Below is a small trained network, with its code and all its weights. Each question gives an input and a class and asks what happens when units are switched off, that is, made to give their printed mean instead of their output.

import numpy as np


def w(rows, s, z=0):
    codes = np.array(rows[::2]) - 128.0
    scale = np.full(codes.shape[1], s)
    scale[-1] = z or s
    return codes * scale


def norm(h):
    return h / np.sqrt((h * h).mean(-1, keepdims=True) + 1e-5)


def f(y):
    return y / 2 * (1 + np.tanh(0.7978845608 * (y + 0.044715 * y**3)))


def log_softmax(a):
    a = a - a.max(-1, keepdims=True)
    return a - np.log(np.exp(a).sum(-1, keepdims=True))


def net(x, mask):
    res = np.array(x, float).reshape(1, 6) / 4 @ E
    u = 0
    for l in range(4):
        y = f(norm(res) @ A[l][:, :-1].T + A[l][:, -1])
        res = res + np.where(mask[u : u + 3], y, B[l][:, -1]) @ B[l][:, :-1]
        u += 3
    return log_softmax(norm(res)[-1] @ U[:, :-1].T + U[:, -1])


A, B = {}, {}
E = w([
[191,130,178,130,152,128,75,52,159,134,98,98],'x0',
[164,107,209,78,101,71,139,84,84,209,154,103],'x1',
[36,78,206,132,130,178,136,120,97,151,155,91],'x2',
[134,142,120,187,197,116,133,192,133,165,195,151],'x3',
[41,131,159,200,7,84,230,125,67,100,40,87],'x4',
[144,42,87,121,98,65,2,178,148,81,175,26],'x5',
],0.0076)
A[0] = w([
[136,123,132,130,188,200,145,123,119,254,112,119,66],'L0N0',
[226,136,215,131,150,133,65,94,167,144,130,167,43],'L0N1',
[112,90,111,100,116,60,71,192,108,92,131,87,3],'L0N2',
],0.0078,0.0016)
B[0] = w([
[150,8,204,16,69,105,33,60,94,134,174,254,216],'L0N0',
[175,160,164,150,209,96,134,158,73,186,129,27,253],'L0N1',
[150,72,41,151,60,82,92,77,200,76,187,113,226],'L0N2',
],0.01,0.0045)
A[1] = w([
[57,156,142,105,58,109,119,107,108,179,107,139,93],'L1N0',
[168,199,111,190,171,195,92,59,149,255,173,94,61],'L1N1',
[117,138,141,130,129,122,201,109,118,144,110,135,3],'L1N2',
],0.0072,0.0032)
B[1] = w([
[6,125,68,119,69,160,179,67,91,72,65,182,221],'L1N0',
[238,216,124,27,94,38,244,81,117,103,109,134,253],'L1N1',
[58,39,154,183,156,99,42,60,28,196,253,32,142],'L1N2',
],0.0065,0.0027)
A[2] = w([
[93,52,67,120,128,56,45,167,159,7,153,3,5],'L2N0',
[216,202,200,175,196,89,46,70,90,183,97,93,105],'L2N1',
[18,113,118,187,50,90,175,10,113,171,57,65,77],'L2N2',
],0.0051,0.0015)
B[2] = w([
[100,48,28,175,63,103,113,255,161,216,176,92,254],'L2N0',
[155,194,129,96,175,72,78,98,68,88,185,71,211],'L2N1',
[113,128,126,138,76,132,186,135,71,33,53,127,243],'L2N2',
],0.0097,0.0059)
A[3] = w([
[149,161,69,127,200,147,129,159,110,57,89,156,64],'L3N0',
[77,125,180,157,71,111,253,73,100,81,41,81,4],'L3N1',
[67,112,164,63,137,188,132,73,157,198,208,206,144],'L3N2',
],0.0072,0.0024)
B[3] = w([
[90,135,126,149,246,124,134,153,183,180,126,151,149],'L3N0',
[139,169,169,183,85,163,189,120,42,67,90,118,254],'L3N1',
[87,96,148,148,86,142,165,143,178,166,101,149,186],'L3N2',
],0.012,0.0072)
U = w([
[55,62,204,47,98,188,135,78,115,205,176,219,5],'0',
[147,40,7,162,26,92,54,214,199,105,200,57,19],'1',
[211,165,168,53,215,78,84,76,96,161,166,82,252],'2',
[82,172,154,169,55,189,197,114,2,30,59,120,186],'3',
[112,195,62,165,205,182,163,185,182,170,98,183,92],'4',
],0.0098,0.002)

Each question gives the input, the list of numbers given to net, and the class t.
The units are the neurons (one row each of A and B). Each row of codes is followed by its name. A weight is (code - 128) times the scale printed after its matrix; where a second scale follows, it is the last column's (A, B and U).
mask holds one flag per neuron, layer by layer. A switched-off neuron (its flag False) gives its mean, the last column of its row in B, instead of its output. The means were averaged over made-up inputs and are rounded, as every weight is.
A unit's drop is (log p(t) with every unit on - log p(t) with that unit switched off) / (log p(t) with every unit on - log p(t) with every unit switched off).
unit that matters most: the unit with the biggest drop
top k neurons: the k neurons with the biggest drops, biggest first
top k neurons in layer l: the k neurons of layer l with the biggest drops, biggest first
drop of u: that unit's drop, to one decimal
input [-5,2,5,5,4,3], class 1: top neuron in layer 0	(L0N2)
input [4,7,-7,-3,2,-4], class 2: top 2 neurons	(L0N1, L2N1)
input [7,-7,6,5,3,-5], class 0: top 2 neurons	(L0N0, L3N2)
input [-2,-6,-7,1,0,1], class 4: top 2 neurons	(L3N0, L0N0)
input [2,6,3,-6,-1,2], class 2: top 2 neurons	(L0N1, L2N1)
input [-2,-6,8,3,8,6], class 1: top 2 neurons	(L2N0, L0N2)
input [4,-3,5,8,-4,-3], class 0: top 2 neurons	(L0N0, L3N2)
input [0,4,-5,-1,8,5], class 1: top 2 neurons	(L0N2, L2N0)
input [1,2,6,6,-3,3], class 2: top 2 neurons	(L0N1, L1N0)
input [3,6,2,-6,-5,-7], class 2: top 2 neurons in layer 2	(L2N1, L2N0)
input [-8,7,-4,5,-4,-1], class 0: top 2 neurons in layer 0	(L0N0, L0N1)
input [-6,-3,5,5,-7,-5], class 0: drop of L0N0	0.3
input [8,-2,-2,7,-3,2], class 2: drop of L1N2	0.0
input [-5,-2,8,-8,-3,2], class 1: unit that matters most	L2N0
input [-1,-5,5,7,-2,-5], class 0: drop of L0N0	0.2
